Below are the code and all the weights of a small trained network. Each question names an input and a target symbol and asks about switching units off, where a switched-off unit gives its printed mean instead of its output.

import numpy as np


def w(rows, s, z=0):
    codes = np.array(rows[::2]) - 128.0
    scale = np.full(codes.shape[1], s)
    scale[-1] = z or s
    return codes * scale


def norm(h):
    return h / np.sqrt((h * h).mean(-1, keepdims=True) + 1e-5)


def f(y):
    return np.maximum(y, 0)


def softmax(a):
    e = np.exp(a - a.max(-1, keepdims=True))
    return e / e.sum(-1, keepdims=True)


def log_softmax(a):
    a = a - a.max(-1, keepdims=True)
    return a - np.log(np.exp(a).sum(-1, keepdims=True))


def net(x, mask):
    ids = ['αβγεζηθλμξπτφψω'.index(c) for c in x.split()]
    T = len(ids)
    res = E[ids] + P[:T]
    u = 0
    for l in range(2):
        q, k, v = (norm(res) @ M[l].T for M in (Q, K, V))
        z = softmax(np.where(np.tri(T) > 0, q @ k.T / 3**0.5, -1e9)) @ v
        res = res + np.where(mask[u], z, O[l][:, -1]) @ O[l][:, :-1]
        u += 1
        y = f(norm(res) @ A[l][:, :-1].T + A[l][:, -1])
        res = res + np.where(mask[u : u + 12], y, B[l][:, -1]) @ B[l][:, :-1]
        u += 12
    return log_softmax(norm(res)[-1] @ U[:, :-1].T + U[:, -1])


Q, K, V, O, A, B = {}, {}, {}, {}, {}, {}
E = w([
[125,140,143,91,125,103],'α',
[129,101,108,134,166,128],'β',
[120,75,253,136,141,207],'γ',
[115,103,67,147,111,145],'ε',
[120,64,113,108,164,149],'ζ',
[112,100,100,121,145,136],'η',
[153,130,149,114,143,108],'θ',
[133,140,104,105,94,156],'λ',
[138,123,144,97,126,94],'μ',
[130,159,157,112,160,126],'ξ',
[145,130,106,109,106,156],'π',
[151,129,112,114,124,157],'τ',
[160,125,114,123,127,156],'φ',
[92,101,248,106,185,130],'ψ',
[138,152,162,153,82,118],'ω',
],0.034)
P = w([
[59,29,244,70,76,178],'0',
[176,53,200,58,114,180],'1',
[170,76,166,65,111,164],'2',
[177,96,146,72,121,150],'3',
[184,115,129,86,125,139],'4',
[191,131,116,93,135,125],'5',
[190,153,102,100,138,114],'6',
[194,169,88,106,144,101],'7',
[191,189,80,114,153,94],'8',
],0.011)
Q[0] = w([
[103,90,23,180,58,238],'L0H1',
[66,125,251,193,109,62],'L0H1',
[101,86,33,139,166,140],'L0H1',
],0.018)
K[0] = w([
[216,154,86,192,187,77],'L0H1',
[133,13,223,104,130,252],'L0H1',
[227,192,70,111,117,136],'L0H1',
],0.014)
V[0] = w([
[67,118,170,45,185,85],'L0H1',
[1,124,137,123,17,36],'L0H1',
[13,229,119,80,154,246],'L0H1',
],0.0093)
O[0] = w([
[133,142,130,115,90,64,254],'L0H1',
[153,105,104,253,163,68,125],'L0H1',
[27,223,82,83,179,83,166],'L0H1',
],0.013,0.0083)
A[0] = w([
[122,109,69,147,122,253,77],'L0N1',
[131,189,172,162,111,144,135],'L0N2',
[165,134,24,62,155,120,143],'L0N3',
[92,145,114,122,153,86,100],'L0N4',
[100,90,59,218,139,126,93],'L0N5',
[171,176,124,117,150,147,182],'L0N6',
[164,178,138,115,88,121,79],'L0N7',
[144,167,84,122,52,168,2],'L0N8',
[145,116,172,103,182,84,186],'L0N9',
[165,90,10,90,111,146,122],'L0N10',
[173,85,52,141,90,192,118],'L0N11',
[92,97,19,132,139,129,152],'L0N12',
],0.017,0.0045)
B[0] = w([
[8,124,38,162,123,209,174],'L0N1',
[189,119,140,101,62,135,153],'L0N2',
[113,138,171,126,133,218,215],'L0N3',
[119,89,94,177,142,121,191],'L0N4',
[71,172,135,26,108,131,144],'L0N5',
[114,55,127,108,112,124,185],'L0N6',
[170,148,184,111,119,123,177],'L0N7',
[138,68,131,132,203,90,150],'L0N8',
[96,204,80,144,139,147,249],'L0N9',
[227,155,128,96,206,130,180],'L0N10',
[150,114,7,174,143,115,175],'L0N11',
[217,103,175,142,174,133,154],'L0N12',
],0.014,0.012)
Q[1] = w([
[135,169,41,118,128,177],'L1H1',
[149,9,113,164,154,158],'L1H1',
[190,185,45,104,81,92],'L1H1',
],0.015)
K[1] = w([
[87,49,71,129,155,129],'L1H1',
[252,177,99,128,177,175],'L1H1',
[130,42,106,163,94,50],'L1H1',
],0.013)
V[1] = w([
[106,159,152,165,17,43],'L1H1',
[106,167,1,87,71,97],'L1H1',
[60,109,133,137,215,99],'L1H1',
],0.0097)
O[1] = w([
[101,44,134,64,185,117,69],'L1H1',
[45,71,129,79,2,46,183],'L1H1',
[169,206,101,113,122,42,253],'L1H1',
],0.0096,0.004)
A[1] = w([
[110,201,59,156,121,163,80],'L1N1',
[124,66,114,36,157,172,121],'L1N2',
[160,155,223,155,111,134,98],'L1N3',
[69,135,111,97,115,191,52],'L1N4',
[171,138,72,140,70,186,130],'L1N5',
[178,21,64,238,147,50,9],'L1N6',
[138,130,110,249,103,49,86],'L1N7',
[184,96,215,153,52,65,65],'L1N8',
[158,167,194,111,50,180,114],'L1N9',
[146,130,41,112,201,132,81],'L1N10',
[51,166,196,155,197,130,116],'L1N11',
[196,141,95,122,135,153,79],'L1N12',
],0.018,0.012)
B[1] = w([
[142,93,157,158,125,165,254],'L1N1',
[150,165,144,104,167,152,238],'L1N2',
[90,143,133,75,134,160,174],'L1N3',
[123,137,132,156,185,103,168],'L1N4',
[92,158,136,105,117,101,241],'L1N5',
[137,116,252,216,158,128,174],'L1N6',
[96,116,126,73,176,187,172],'L1N7',
[233,89,112,158,76,97,155],'L1N8',
[145,45,130,145,132,120,215],'L1N9',
[153,73,121,149,131,139,233],'L1N10',
[115,120,65,115,61,59,220],'L1N11',
[102,148,108,98,116,102,202],'L1N12',
],0.023,0.0076)
U = w([
[55,112,160,127,230,89,56],'α',
[210,91,128,103,54,117,155],'β',
[181,118,47,65,35,167,30],'γ',
[9,168,187,133,127,180,106],'ε',
[154,187,182,124,49,173,204],'ζ',
[141,253,144,171,150,137,133],'η',
[185,171,200,23,185,87,23],'θ',
[101,89,43,178,160,124,96],'λ',
[151,137,187,199,137,92,255],'μ',
[81,156,115,81,100,90,251],'ξ',
[112,178,158,184,54,168,211],'π',
[98,49,121,169,83,115,121],'τ',
[85,35,162,71,108,148,97],'φ',
[238,179,93,136,145,70,51],'ψ',
[154,68,82,88,202,80,20],'ω',
],0.017,0.0073)

Each question gives the input, a string of symbols that net reads in full, and the target symbol t.
The units are the heads (3 rows each of Q, K, V and O) and the neurons (one row each of A and B). Each row of codes is followed by its name. A weight is (code - 128) times the scale printed after its matrix; where a second scale follows, it is the last column's (O, A, B and U).
mask holds one flag per unit, layer by layer, with each layer's heads first. A switched-off unit (its flag False) gives its mean, the last column of its rows in O or B, instead of its output. The means were averaged over made-up inputs and are rounded, as every weight is.
A unit's drop is (log p(t) with every unit on - log p(t) with that unit switched off) / (log p(t) with every unit on - log p(t) with every unit switched off).
The circuit of an input: a set's keep is (log p(t) with only the set's units on - log p(t) with every unit switched off) / (log p(t) with every unit on - log p(t) with every unit switched off). Starting from the 12 units with the biggest drops (on a tie, the unit counted first), units are removed one at a time, each time the one whose removal leaves the highest keep (on an exact tie, the one counted first), for as long as the keep stays at least 0.8.
units of the circuit, in order: the units of the circuit, biggest drop first
top k neurons: the k neurons with the biggest drops, biggest first
top k neurons in layer l: the k neurons of layer l with the biggest drops, biggest first
drop of u: that unit's drop, to one decimal
input μ ξ ξ ε β μ μ μ, target μ: units of the circuit, in order => (L0H1 L1N6)
input ε θ ω, target β: units of the circuit, in order => (L0N2 L1N8)
input λ ξ ξ η θ γ α ξ ξ, target λ: units of the circuit, in order => (L0H1 L1N11 L1N1)
input τ ξ ξ ε μ μ ψ, target ξ: units of the circuit, in order => (L1N11)
input ξ β θ ζ, target γ: top 2 neurons in layer 0 => (L0N11 L0N10)
input θ ε φ θ ξ μ η φ ξ, target θ: top 3 neurons in layer 0 => (L0N10 L0N3 L0N9)
input ξ β ε ξ ξ ξ θ, target ξ: units of the circuit, in order => (L0H1 L0N10)
input μ ξ ζ ξ ξ ξ μ θ α, target μ: units of the circuit, in order => (L0H1 L1N6)
input θ ξ η ψ ψ α β, target ψ: top 2 neurons in layer 0 => (L0N10 L0N11)
input ω ξ μ ω θ ξ θ, target ω: top 2 neurons => (L0N5 L0N4)
input α ξ β ξ ξ ξ θ μ θ, target α: units of the circuit, in order => (L0H1 L1N7)
input ω θ ξ ψ ξ φ, target θ: units of the circuit, in order => (L0H1 L1N2)
input ε ξ ψ μ τ η θ, target ε: top 2 neurons => (L1N7 L0N9)
input μ μ ξ ψ ψ ξ, target μ: units of the circuit, in order => (L0H1)
input ξ α θ ξ, target ξ: units of the circuit, in order => (L0H1 L1H1)
input ζ θ η ξ α φ, target ψ: top 3 neurons in layer 0 => (L0N10 L0N11 L0N4)
input π ε ω, target β: top 2 neurons => (L1N8 L0N2)
input θ π α β θ, target θ: top 4 neurons => (L0N10 L0N11 L0N4 L0N3)
input η β ξ θ ζ μ α, target η: top 2 neurons in layer 0 => (L0N12 L0N1)
input ψ ξ ξ ξ ξ α η, target ψ: units of the circuit, in order => (L0N10)
input λ θ ξ μ λ, target μ: top 2 neurons in layer 0 => (L0N11 L0N8)
input β μ α ξ τ μ ξ, target β: top 2 neurons in layer 0 => (L0N3 L0N7)
input ε τ α ξ λ θ ξ, target ε: drop of L0N5 => 0.1
